Here is a tiny trained network, its code and every weight. The questions are about switching its units off for an input and a class, where a switched-off unit gives its printed mean instead of its output.

import numpy as np


def w(rows, s, z=0):
    codes = np.array(rows[::2]) - 128.0
    scale = np.full(codes.shape[1], s)
    scale[-1] = z or s
    return codes * scale


def norm(h):
    return h / np.sqrt((h * h).mean(-1, keepdims=True) + 1e-5)


def f(y):
    return y / 2 * (1 + np.tanh(0.7978845608 * (y + 0.044715 * y**3)))


def log_softmax(a):
    a = a - a.max(-1, keepdims=True)
    return a - np.log(np.exp(a).sum(-1, keepdims=True))


def net(x, mask):
    res = np.array(x, float).reshape(1, 6) / 4 @ E
    u = 0
    for l in range(2):
        y = f(norm(res) @ A[l][:, :-1].T + A[l][:, -1])
        res = res + np.where(mask[u : u + 3], y, B[l][:, -1]) @ B[l][:, :-1]
        u += 3
    return log_softmax(norm(res)[-1] @ U[:, :-1].T + U[:, -1])


A, B = {}, {}
E = w([
[144,146,157,146,141,99,115,91,146,129,107],'x0',
[152,141,132,96,116,133,132,126,147,101,132],'x1',
[71,60,213,42,133,122,177,175,149,116,55],'x2',
[188,79,94,119,107,89,131,150,119,154,137],'x3',
[173,108,179,214,102,227,174,98,75,71,74],'x4',
[126,91,71,90,254,92,118,141,183,74,168],'x5',
],0.0055)
A[0] = w([
[50,160,172,73,22,36,144,181,124,139,86,119],'L0N1',
[162,87,76,192,172,176,40,145,113,11,132,61],'L0N2',
[144,244,73,141,51,148,3,118,107,185,207,1],'L0N3',
],0.0046,0.00089)
B[0] = w([
[165,214,110,142,194,62,174,254,53,48,61,207],'L0N1',
[143,164,18,206,85,91,223,99,163,152,86,185],'L0N2',
[88,104,201,37,114,165,107,174,186,114,114,253],'L0N3',
],0.0079,0.0042)
A[1] = w([
[158,72,200,157,83,212,173,124,94,98,65,250],'L1N1',
[175,231,92,155,154,113,232,126,82,103,120,118],'L1N2',
[61,35,95,78,253,107,185,110,199,75,158,148],'L1N3',
],0.0053,0.002)
B[1] = w([
[126,56,144,74,115,122,116,146,246,225,182,254],'L1N1',
[111,152,117,86,163,83,144,115,1,92,134,193],'L1N2',
[110,53,167,114,77,178,130,118,173,158,204,217],'L1N3',
],0.008,0.0058)
U = w([
[111,105,255,81,123,130,55,176,135,131,146,255],'0',
[116,98,119,143,88,180,129,25,200,174,199,52],'1',
[118,211,68,196,180,62,174,142,5,71,84,162],'2',
],0.0071,0.00038)

Each question gives the input, the list of numbers given to net, and the class t.
The units are the neurons (one row each of A and B). Each row of codes is followed by its name. A weight is (code - 128) times the scale printed after its matrix; where a second scale follows, it is the last column's (A, B and U).
mask holds one flag per neuron, layer by layer. A switched-off neuron (its flag False) gives its mean, the last column of its row in B, instead of its output. The means were averaged over made-up inputs and are rounded, as every weight is.
A unit's drop is (log p(t) with every unit on - log p(t) with that unit switched off) / (log p(t) with every unit on - log p(t) with every unit switched off).
The circuit of an input: a set's keep is (log p(t) with only the set's units on - log p(t) with every unit switched off) / (log p(t) with every unit on - log p(t) with every unit switched off). Starting from all 6 units, units are removed one at a time, each time the one whose removal leaves the highest keep (on an exact tie, the one counted first), for as long as the keep stays at least 0.8.
circuit, biggest first: the units of the circuit, biggest drop first
unit that matters most: the unit with the biggest drop
top k neurons: the k neurons with the biggest drops, biggest first
top k neurons in layer l: the k neurons of layer l with the biggest drops, biggest first
drop of u: that unit's drop, to one decimal
input [2,-1,5,-4,0,-2], class 2: unit that matters most -> L0N1
input [2,7,3,7,4,4], class 1: circuit, biggest first -> L0N1, L0N3
input [-8,-6,1,6,2,5], class 1: circuit, biggest first -> L0N1, L0N2
input [-4,3,0,-4,8,7], class 2: circuit, biggest first -> L0N2, L1N2
input [3,8,6,0,2,5], class 1: top 2 neurons -> L1N3, L0N1
input [3,6,5,-4,6,4], class 1: top 2 neurons in layer 0 -> L0N1, L0N3
input [-6,5,-8,-1,3,7], class 2: top 3 neurons -> L0N2, L1N1, L1N2
input [7,3,-7,-4,-4,-8], class 0: top 2 neurons in layer 0 -> L0N3, L0N2
input [4,-7,0,3,7,3], class 2: top 3 neurons -> L0N2, L0N3, L1N2
input [-3,7,4,1,-2,0], class 2: top 2 neurons in layer 0 -> L0N1, L0N3
input [8,1,5,-8,1,7], class 1: top 4 neurons -> L1N3, L0N1, L0N3, L1N2
input [-7,-8,-4,4,-3,-4], class 0: top 2 neurons in layer 0 -> L0N3, L0N2
input [-5,-4,-7,-3,-1,-8], class 0: top 3 neurons -> L0N3, L0N2, L1N3
input [1,4,-8,7,5,3], class 2: unit that matters most -> L0N2
input [-6,8,1,-6,8,4], class 1: top 3 neurons -> L0N1, L1N1, L0N2
input [-3,-4,3,-5,5,5], class 1: top 3 neurons -> L0N1, L0N2, L0N3
input [8,-7,6,-7,-2,-5], class 2: top 2 neurons -> L0N1, L0N3
input [-8,-1,-6,0,8,3], class 2: top 2 neurons in layer 1 -> L1N2, L1N3
input [3,-5,7,6,5,1], class 1: top 2 neurons in layer 1 -> L1N1, L1N2
input [5,-6,2,-6,-3,-7], class 2: circuit, biggest first -> L0N1
input [-3,5,-8,-5,5,3], class 2: top 2 neurons -> L0N2, L1N2
input [-6,-1,7,2,8,2], class 1: drop of L0N3 -> 0.1
input [7,6,-5,1,-5,-5], class 0: drop of L0N3 -> 0.7
input [1,-1,4,-7,2,8], class 1: drop of L0N3 -> 0.1
input [6,-7,-8,-1,-4,-1], class 0: drop of L1N2 -> -0.1
